Below is a small trained network, with its code and all its weights. Each question gives an input and a class and asks what happens when units are switched off, that is, made to give their printed mean instead of their output.

import numpy as np


def w(rows, s, z=0):
    codes = np.array(rows[::2]) - 128.0
    scale = np.full(codes.shape[1], s)
    scale[-1] = z or s
    return codes * scale


def f(y):
    return y / 2 * (1 + np.tanh(0.7978845608 * (y + 0.044715 * y**3)))


def log_softmax(a):
    a = a - a.max(-1, keepdims=True)
    return a - np.log(np.exp(a).sum(-1, keepdims=True))


def net(x, mask):
    res = np.array(x, float).reshape(1, 5) / 4 @ E
    y = f(res @ A[0][:, :-1].T + A[0][:, -1])
    res = res + np.where(mask, y, B[0][:, -1]) @ B[0][:, :-1]
    return log_softmax(res[-1] @ U[:, :-1].T + U[:, -1])


A, B = {}, {}
E = w([
[209,216,65,206,47],'x0',
[39,236,59,60,180],'x1',
[131,130,128,127,125],'x2',
[127,127,127,128,129],'x3',
[15,182,254,177,75],'x4',
],0.0054)
A[0] = w([
[70,53,177,74,225,77],'N0',
[207,61,23,85,172,100],'N1',
[71,215,78,71,145,97],'N2',
[80,218,84,83,165,73],'N3',
[180,28,177,194,73,48],'N4',
[54,166,238,160,74,58],'N5',
[71,45,162,52,187,68],'N6',
[74,213,80,91,165,90],'N7',
[190,219,79,198,78,43],'N8',
[210,67,28,78,188,84],'N9',
[78,214,82,83,160,87],'N10',
[83,56,181,68,210,53],'N11',
[210,69,36,69,165,124],'N12',
[88,209,94,84,163,115],'N13',
[164,200,64,210,72,59],'N14',
[93,170,155,135,132,144],'N15',
[81,209,87,91,166,107],'N16',
[66,168,228,148,79,143],'N17',
[182,44,178,176,81,86],'N18',
[79,210,85,69,147,111],'N19',
[188,213,83,201,82,56],'N20',
[180,39,176,181,76,69],'N21',
[79,56,173,59,206,71],'N22',
[210,75,38,70,177,88],'N23',
[159,196,65,175,75,10],'N24',
[178,72,176,171,115,5],'N25',
[50,169,253,186,91,12],'N26',
],0.0057,0.0024)
B[0] = w([
[140,155,179,88,76,201],'N0',
[103,212,170,179,155,251],'N1',
[219,48,174,157,177,180],'N2',
[222,63,181,147,187,169],'N3',
[206,79,186,153,204,216],'N4',
[120,241,158,183,173,213],'N5',
[149,178,200,63,60,190],'N6',
[186,74,172,152,171,173],'N7',
[176,132,227,39,73,205],'N8',
[105,229,172,170,143,247],'N9',
[215,51,197,153,190,171],'N10',
[154,164,221,37,71,185],'N11',
[93,238,167,199,155,252],'N12',
[186,66,162,160,174,169],'N13',
[153,134,210,52,83,201],'N14',
[140,132,119,159,140,149],'N15',
[191,63,170,156,164,171],'N16',
[109,199,130,191,142,222],'N17',
[204,93,173,167,185,210],'N18',
[192,76,158,158,164,176],'N19',
[173,121,249,17,56,203],'N20',
[215,73,187,160,202,209],'N21',
[142,162,182,76,77,191],'N22',
[99,253,162,176,154,237],'N23',
[195,136,221,35,116,163],'N24',
[226,113,200,124,178,147],'N25',
[140,233,173,168,172,216],'N26',
],0.0056,0.0031)
U = w([
[111,209,134,172,151,47],'0',
[174,33,143,150,181,82],'1',
[140,137,164,10,54,72],'2',
[115,116,109,132,121,254],'3',
[115,114,113,127,123,236],'4',
[73,71,27,118,83,108],'5',
[84,62,54,96,89,20],'6',
],0.012,0.0089)

Each question gives the input, the list of numbers given to net, and the class t.
The units are the neurons (one row each of A and B). Each row of codes is followed by its name. A weight is (code - 128) times the scale printed after its matrix; where a second scale follows, it is the last column's (A, B and U).
mask holds one flag per neuron, in row order. A switched-off neuron (its flag False) gives its mean, the last column of its row in B, instead of its output. The means were averaged over made-up inputs and are rounded, as every weight is.
A unit's drop is (log p(t) with every unit on - log p(t) with that unit switched off) / (log p(t) with every unit on - log p(t) with every unit switched off).
The circuit of an input: a set's keep is (log p(t) with only the set's units on - log p(t) with every unit switched off) / (log p(t) with every unit on - log p(t) with every unit switched off). Starting from the 12 units with the biggest drops (on a tie, the unit counted first), units are removed one at a time, each time the one whose removal leaves the highest keep (on an exact tie, the one counted first), for as long as the keep stays at least 0.8.
circuit, biggest first: the units of the circuit, biggest drop first
most important unit: the unit with the biggest drop
k most important neurons: the k neurons with the biggest drops, biggest first
drop of u: that unit's drop, to one decimal
input [-8,-4,-6,6,6], class 2: most important unit -> N11
input [-7,1,-4,-3,5], class 2: 2 most important neurons -> [N11, N6]
input [7,-5,2,1,4], class 2: circuit, biggest first -> [N20, N8]
input [-8,-7,-2,-2,-2], class 2: circuit, biggest first -> [N11, N6]
input [6,-5,1,0,4], class 2: circuit, biggest first -> [N20, N8]
input [-8,-3,0,7,-7], class 2: circuit, biggest first -> [N11, N6]
input [7,1,0,-6,-8], class 0: 3 most important neurons -> [N12, N23, N1]
input [6,4,-3,2,5], class 2: 3 most important neurons -> [N20, N8, N14]
input [6,-3,2,4,-7], class 0: circuit, biggest first -> [N12, N23]
input [6,5,-4,0,-4], class 2: 2 most important neurons -> [N20, N8]
input [8,-6,7,8,4], class 2: 3 most important neurons -> [N20, N8, N14]
input [-5,-8,-7,2,-8], class 0: drop of N1 -> 0.2
input [2,3,-8,4,-8], class 0: drop of N12 -> 0.1
input [-1,7,6,-1,-4], class 1: drop of N19 -> 0.1
